Below are the code and all the weights of a small trained network. Each question names an input and a class and asks about switching units off, where a switched-off unit gives its printed mean instead of its output.

import numpy as np


def w(rows, s, z=0):
    codes = np.array(rows[::2]) - 128.0
    scale = np.full(codes.shape[1], s)
    scale[-1] = z or s
    return codes * scale


def norm(h):
    return h / np.sqrt((h * h).mean(-1, keepdims=True) + 1e-5)


def f(y):
    return y / 2 * (1 + np.tanh(0.7978845608 * (y + 0.044715 * y**3)))


def log_softmax(a):
    a = a - a.max(-1, keepdims=True)
    return a - np.log(np.exp(a).sum(-1, keepdims=True))


def net(x, mask):
    res = np.array(x, float).reshape(1, 4) / 4 @ E
    u = 0
    for l in range(3):
        y = f(norm(res) @ A[l][:, :-1].T + A[l][:, -1])
        res = res + np.where(mask[u : u + 3], y, B[l][:, -1]) @ B[l][:, :-1]
        u += 3
    return log_softmax(norm(res)[-1] @ U[:, :-1].T + U[:, -1])


A, B = {}, {}
E = w([
[181,78,89],'x0',
[150,133,197],'x1',
[3,50,124],'x2',
[153,163,115],'x3',
],0.0053)
A[0] = w([
[30,165,228,43],'L0N1',
[166,1,232,2],'L0N2',
[185,57,39,48],'L0N3',
],0.0056,0.00091)
B[0] = w([
[136,135,150,253],'L0N1',
[6,169,164,225],'L0N2',
[160,125,254,218],'L0N3',
],0.0062,0.0015)
A[1] = w([
[161,143,1,121],'L1N1',
[163,26,103,255],'L1N2',
[173,241,180,52],'L1N3',
],0.0074,0.0028)
B[1] = w([
[1,93,184,164],'L1N1',
[180,204,227,250],'L1N2',
[71,179,52,228],'L1N3',
],0.0098,0.0026)
A[2] = w([
[2,51,125,254],'L2N1',
[196,218,134,88],'L2N2',
[28,119,183,110],'L2N3',
],0.0087,0.0067)
B[2] = w([
[164,138,160,254],'L2N1',
[154,82,104,153],'L2N2',
[171,107,4,192],'L2N3',
],0.017,0.0094)
U = w([
[98,242,201,186],'0',
[31,17,127,3],'1',
[254,85,46,197],'2',
],0.0094,0.0061)

Each question gives the input, the list of numbers given to net, and the class t.
The units are the neurons (one row each of A and B). Each row of codes is followed by its name. A weight is (code - 128) times the scale printed after its matrix; where a second scale follows, it is the last column's (A, B and U).
mask holds one flag per neuron, layer by layer. A switched-off neuron (its flag False) gives its mean, the last column of its row in B, instead of its output. The means were averaged over made-up inputs and are rounded, as every weight is.
A unit's drop is (log p(t) with every unit on - log p(t) with that unit switched off) / (log p(t) with every unit on - log p(t) with every unit switched off).
The circuit of an input: a set's keep is (log p(t) with only the set's units on - log p(t) with every unit switched off) / (log p(t) with every unit on - log p(t) with every unit switched off). Starting from all 9 units, units are removed one at a time, each time the one whose removal leaves the highest keep (on an exact tie, the one counted first), for as long as the keep stays at least 0.8.
circuit, biggest first: the units of the circuit, biggest drop first
top k neurons: the k neurons with the biggest drops, biggest first
k most important neurons of layer l: the k neurons of layer l with the biggest drops, biggest first
drop when u is switched off: that unit's drop, to one decimal
input [8,-6,-6,-5], class 0: top 2 neurons => (L2N3 L1N2)
input [-7,-7,6,-8], class 2: circuit, biggest first => (L2N3)
input [1,-2,8,-8], class 2: 2 most important neurons of layer 2 => (L2N3 L2N1)
input [-4,-4,-6,-5], class 0: top 4 neurons => (L1N3 L2N3 L2N2 L1N1)
input [8,-4,0,-5], class 0: circuit, biggest first => (L2N3 L1N2)
input [4,-8,2,-7], class 0: top 2 neurons => (L0N3 L1N3)
input [-6,-1,-5,-8], class 0: top 2 neurons => (L1N3 L2N3)
input [5,-2,1,4], class 0: top 2 neurons => (L2N3 L1N2)
input [4,1,0,1], class 0: top 2 neurons => (L2N3 L1N3)
input [6,-2,1,-1], class 0: top 2 neurons => (L2N3 L1N2)
input [-8,8,2,-3], class 2: top 2 neurons => (L2N3 L1N2)
input [6,-7,1,0], class 0: 2 most important neurons of layer 1 => (L1N2 L1N1)
input [8,-3,5,-6], class 0: drop when L2N3 is switched off => 0.4
input [-4,-6,6,-7], class 2: drop when L2N3 is switched off => 0.2
input [7,0,0,6], class 0: drop when L2N3 is switched off => 1.1
